Here is a tiny trained network, its code and every weight. The questions are about switching its units off for an input and a class, where a switched-off unit gives its printed mean instead of its output.

import numpy as np


def w(rows, s, z=0):
    codes = np.array(rows[::2]) - 128.0
    scale = np.full(codes.shape[1], s)
    scale[-1] = z or s
    return codes * scale


def f(y):
    return np.maximum(y, 0)


def log_softmax(a):
    a = a - a.max(-1, keepdims=True)
    return a - np.log(np.exp(a).sum(-1, keepdims=True))


def net(x, mask):
    res = np.array(x, float).reshape(1, 5) / 4 @ E
    y = f(res @ A[0][:, :-1].T + A[0][:, -1])
    res = res + np.where(mask, y, B[0][:, -1]) @ B[0][:, :-1]
    return log_softmax(res[-1] @ U[:, :-1].T + U[:, -1])


A, B = {}, {}
E = w([
[35,48,50,70,121,242,183,241,152,203,94],'x0',
[120,137,126,117,133,115,129,126,118,135,128],'x1',
[206,69,139,53,147,186,172,126,80,29,194],'x2',
[138,206,212,122,39,227,146,166,184,173,232],'x3',
[32,114,204,153,254,116,61,215,196,37,177],'x4',
],0.0066)
A[0] = w([
[206,93,122,73,164,149,176,117,94,63,202,49],'N0',
[216,199,179,180,128,54,99,46,110,80,148,3],'N1',
[245,67,165,79,141,190,145,127,42,24,175,73],'N2',
[153,41,119,31,126,229,167,162,81,62,146,52],'N3',
[177,92,75,95,25,176,205,41,68,209,72,46],'N4',
[83,202,144,250,81,75,41,108,209,211,44,64],'N5',
[91,126,178,165,231,110,63,152,186,58,156,30],'N6',
[77,195,126,171,109,116,92,148,179,241,51,83],'N7',
[197,216,203,192,140,46,77,26,81,68,134,27],'N8',
[251,185,51,103,10,108,185,36,28,202,77,47],'N9',
[202,89,159,49,123,176,174,110,77,46,182,143],'N10',
[221,190,168,154,154,59,71,39,95,69,138,155],'N11',
[138,77,58,116,144,54,176,72,47,105,36,104],'N12',
[115,64,63,151,255,59,81,117,92,50,42,58],'N13',
[154,63,64,150,204,103,83,84,62,103,58,10],'N14',
[102,24,51,79,174,101,123,160,117,126,21,101],'N15',
[149,222,231,114,31,233,147,180,211,163,234,80],'N16',
[154,63,182,25,137,127,116,125,148,48,169,55],'N17',
],0.0049)
B[0] = w([
[78,168,109,165,114,69,175,105,145,141,85,171],'N0',
[107,94,85,95,162,202,190,190,171,208,103,193],'N1',
[73,174,92,189,102,55,186,91,127,112,85,200],'N2',
[88,146,78,143,122,91,177,133,153,142,76,191],'N3',
[81,149,174,65,195,129,111,181,164,72,147,226],'N4',
[76,167,110,185,110,48,197,80,98,88,84,207],'N5',
[87,159,161,108,196,127,92,173,170,60,155,190],'N6',
[106,151,58,160,105,75,185,120,111,100,88,192],'N7',
[111,89,59,68,157,206,182,182,150,199,108,216],'N8',
[51,159,237,86,199,108,67,201,215,2,174,254],'N9',
[93,159,83,175,99,79,145,96,108,100,82,208],'N10',
[125,90,66,75,145,194,137,173,74,174,90,240],'N11',
[178,194,136,114,115,146,74,79,157,160,192,217],'N12',
[201,208,138,99,135,143,93,75,197,166,187,220],'N13',
[166,183,98,135,99,142,130,85,205,158,177,179],'N14',
[186,166,94,105,130,181,108,108,160,188,163,214],'N15',
[220,223,78,115,131,141,83,32,180,198,190,230],'N16',
[92,143,123,148,139,64,165,133,127,97,112,163],'N17',
],0.0067,0.0075)
U = w([
[200,175,119,128,113,150,92,50,177,164,191,85],'0',
[69,138,220,110,172,121,92,228,177,51,152,100],'1',
[103,91,58,101,126,237,182,223,127,199,77,102],'2',
[80,145,99,187,94,36,184,84,106,101,61,99],'3',
[138,130,138,133,122,144,96,129,105,121,135,250],'4',
[149,88,150,139,86,136,75,120,24,118,123,167],'5',
[172,1,243,165,60,135,103,133,80,121,119,100],'6',
[160,58,244,168,89,143,112,127,75,127,121,95],'7',
],0.0093,0.015)

Each question gives the input, the list of numbers given to net, and the class t.
The units are the neurons (one row each of A and B). Each row of codes is followed by its name. A weight is (code - 128) times the scale printed after its matrix; where a second scale follows, it is the last column's (A, B and U).
mask holds one flag per neuron, in row order. A switched-off neuron (its flag False) gives its mean, the last column of its row in B, instead of its output. The means were averaged over made-up inputs and are rounded, as every weight is.
A unit's drop is (log p(t) with every unit on - log p(t) with that unit switched off) / (log p(t) with every unit on - log p(t) with every unit switched off).
The circuit of an input: a set's keep is (log p(t) with only the set's units on - log p(t) with every unit switched off) / (log p(t) with every unit on - log p(t) with every unit switched off). Starting from the 12 units with the biggest drops (on a tie, the unit counted first), units are removed one at a time, each time the one whose removal leaves the highest keep (on an exact tie, the one counted first), for as long as the keep stays at least 0.8.
circuit, biggest first: the units of the circuit, biggest drop first
k most important neurons: the k neurons with the biggest drops, biggest first
drop of u: that unit's drop, to one decimal
input [-2,-5,5,-5,-6], class 1: circuit, biggest first -> (N9)
input [-1,-1,6,0,-5], class 3: 3 most important neurons -> (N2 N10 N0)
input [5,-8,-7,1,-8], class 1: circuit, biggest first -> (N9 N4)
input [3,6,-8,4,5], class 3: circuit, biggest first -> (N5 N7)
input [7,6,-4,6,-8], class 1: circuit, biggest first -> (N9 N4)
input [3,-7,0,-8,7], class 0: circuit, biggest first -> (N13 N15)
input [5,-3,7,-6,-5], class 3: circuit, biggest first -> (N2 N10)
input [-8,3,-4,7,2], class 2: circuit, biggest first -> (N8 N1)
input [-8,-7,-8,6,-7], class 2: 2 most important neurons -> (N8 N1)
input [-6,1,-3,-4,0], class 2: circuit, biggest first -> (N8 N11)
input [-5,1,-6,-8,0], class 0: 2 most important neurons -> (N13 N12)
input [6,-3,6,-5,-8], class 1: 2 most important neurons -> (N9 N4)
input [-6,8,-8,5,2], class 3: 2 most important neurons -> (N5 N7)
input [-5,6,2,-7,-1], class 0: circuit, biggest first -> (N13)
input [-7,-6,-2,3,6], class 2: 2 most important neurons -> (N8 N9)
input [-6,-1,-8,7,5], class 3: 3 most important neurons -> (N5 N7 N13)
input [-4,-6,0,-6,-3], class 0: 3 most important neurons -> (N12 N13 N14)
input [-7,5,-7,1,-1], class 2: 3 most important neurons -> (N8 N1 N11)
input [5,2,-6,-8,-8], class 0: 2 most important neurons -> (N12 N15)
input [-1,2,4,8,3], class 0: circuit, biggest first -> (N16)
input [-4,-2,-3,-7,-6], class 0: 3 most important neurons -> (N12 N14 N13)
input [-2,-5,-1,-6,-7], class 1: 3 most important neurons -> (N9 N4 N16)
input [1,-2,-5,-7,-2], class 0: drop of N3 -> 0.0
input [-7,-6,2,-3,0], class 2: drop of N8 -> 0.1
